Below is a small trained network, with its code and all its weights. Each question gives an input and a class and asks what happens when units are switched off, that is, made to give their printed mean instead of their output.

import numpy as np


def w(rows, s, z=0):
    codes = np.array(rows[::2]) - 128.0
    scale = np.full(codes.shape[1], s)
    scale[-1] = z or s
    return codes * scale


def f(y):
    return np.maximum(y, 0)


def log_softmax(a):
    a = a - a.max(-1, keepdims=True)
    return a - np.log(np.exp(a).sum(-1, keepdims=True))


def net(x, mask):
    res = np.array(x, float).reshape(1, 8) / 4 @ E
    y = f(res @ A[0][:, :-1].T + A[0][:, -1])
    res = res + np.where(mask, y, B[0][:, -1]) @ B[0][:, :-1]
    return log_softmax(res[-1] @ U[:, :-1].T + U[:, -1])


A, B = {}, {}
E = w([
[97,96,70,191,162],'x0',
[205,68,104,36,122],'x1',
[134,129,2,102,111],'x2',
[80,87,135,102,231],'x3',
[129,171,145,48,163],'x4',
[97,187,152,98,45],'x5',
[119,37,168,141,48],'x6',
[191,168,166,161,172],'x7',
],0.01)
A[0] = w([
[69,203,184,117,188,168],'neuron 1',
[162,129,163,96,64,115],'neuron 2',
[176,140,94,95,164,3],'neuron 3',
[127,119,45,137,96,139],'neuron 4',
[86,109,166,211,81,179],'neuron 5',
[124,140,164,116,119,158],'neuron 6',
[248,187,151,175,69,136],'neuron 7',
[144,39,155,164,157,147],'neuron 8',
[218,108,101,143,158,146],'neuron 9',
[144,118,90,130,107,195],'neuron 10',
[151,62,77,117,82,64],'neuron 11',
[208,17,220,148,189,218],'neuron 12',
[123,173,182,121,199,79],'neuron 13',
[102,209,98,101,106,34],'neuron 14',
[161,131,178,73,47,93],'neuron 15',
[150,146,174,70,91,102],'neuron 16',
[142,180,128,150,107,47],'neuron 17',
[124,126,145,75,79,170],'neuron 18',
[90,109,153,209,85,119],'neuron 19',
],0.013,0.0044)
B[0] = w([
[175,153,164,213,126,221],'neuron 1',
[137,123,136,62,111,198],'neuron 2',
[85,103,137,219,119,156],'neuron 3',
[141,72,143,161,192,187],'neuron 4',
[77,108,123,159,49,220],'neuron 5',
[113,98,137,127,114,168],'neuron 6',
[200,246,141,123,136,234],'neuron 7',
[169,110,55,102,74,192],'neuron 8',
[118,89,117,166,142,180],'neuron 9',
[121,84,151,136,157,166],'neuron 10',
[102,148,188,164,132,182],'neuron 11',
[166,72,38,122,152,252],'neuron 12',
[145,138,122,197,161,196],'neuron 13',
[163,108,82,118,109,171],'neuron 14',
[114,113,146,50,103,219],'neuron 15',
[95,77,125,92,114,195],'neuron 16',
[146,148,110,109,84,160],'neuron 17',
[130,88,166,120,131,189],'neuron 18',
[102,94,117,164,54,204],'neuron 19',
],0.011,0.015)
U = w([
[141,103,86,58,166,251],'0',
[137,174,112,110,53,178],'1',
[176,229,160,168,211,144],'2',
[62,101,155,195,113,125],'3',
[41,199,71,91,134,2],'4',
[81,162,212,12,95,43],'5',
],0.011,0.0065)

Each question gives the input, the list of numbers given to net, and the class t.
The units are the neurons (one row each of A and B). Each row of codes is followed by its name. A weight is (code - 128) times the scale printed after its matrix; where a second scale follows, it is the last column's (A, B and U).
mask holds one flag per neuron, in row order. A switched-off neuron (its flag False) gives its mean, the last column of its row in B, instead of its output. The means were averaged over made-up inputs and are rounded, as every weight is.
A unit's drop is (log p(t) with every unit on - log p(t) with that unit switched off) / (log p(t) with every unit on - log p(t) with every unit switched off).
The circuit of an input: a set's keep is (log p(t) with only the set's units on - log p(t) with every unit switched off) / (log p(t) with every unit on - log p(t) with every unit switched off). Starting from the 12 units with the biggest drops (on a tie, the unit counted first), units are removed one at a time, each time the one whose removal leaves the highest keep (on an exact tie, the one counted first), for as long as the keep stays at least 0.8.
units of the circuit, in order: the units of the circuit, biggest drop first
top k neurons: the k neurons with the biggest drops, biggest first
drop of u: that unit's drop, to one decimal
input [-7,2,8,-4,1,-1,-2,-5], class 0: units of the circuit, in order => neuron 4
input [-4,-6,-7,-2,5,-4,8,0], class 1: units of the circuit, in order => neuron 8; neuron 4
input [7,2,-2,3,-8,-8,7,1], class 0: top 3 neurons => neuron 12; neuron 8; neuron 1
input [8,3,4,-1,-1,-2,-3,-2], class 3: top 2 neurons => neuron 7; neuron 12
input [0,-4,-7,8,-4,-7,1,4], class 0: top 2 neurons => neuron 12; neuron 8
input [2,8,7,3,-3,3,-4,8], class 2: top 3 neurons => neuron 5; neuron 19; neuron 16
input [-2,3,5,-8,2,-4,0,-8], class 0: top 3 neurons => neuron 4; neuron 5; neuron 1
input [-3,3,7,-8,-4,3,-3,1], class 2: top 3 neurons => neuron 7; neuron 4; neuron 5
input [-8,6,6,-8,0,-4,6,7], class 5: units of the circuit, in order => neuron 15; neuron 2
input [6,-5,-6,-7,2,-4,8,-2], class 1: top 2 neurons => neuron 8; neuron 4
input [8,-4,2,5,0,-8,6,-1], class 0: top 2 neurons => neuron 8; neuron 12
input [-6,2,4,-1,2,6,-8,-5], class 0: top 2 neurons => neuron 14; neuron 5
input [3,-7,-4,-4,-7,-8,1,4], class 1: top 3 neurons => neuron 8; neuron 7; neuron 4
input [-6,8,3,-3,-7,2,-7,8], class 2: units of the circuit, in order => neuron 7
input [7,5,7,2,0,-5,3,-2], class 3: top 2 neurons => neuron 11; neuron 3
input [8,6,8,7,-5,8,6,1], class 3: top 2 neurons => neuron 11; neuron 12
input [-8,4,4,0,4,2,-2,1], class 5: drop of neuron 12 => 0.2
input [4,-4,8,-6,-6,8,3,-3], class 3: drop of neuron 4 => 0.4
input [6,2,-5,3,-3,-6,4,-2], class 0: drop of neuron 12 => 0.7
input [-7,8,2,0,1,-7,-8,-5], class 3: units of the circuit, in order => neuron 3
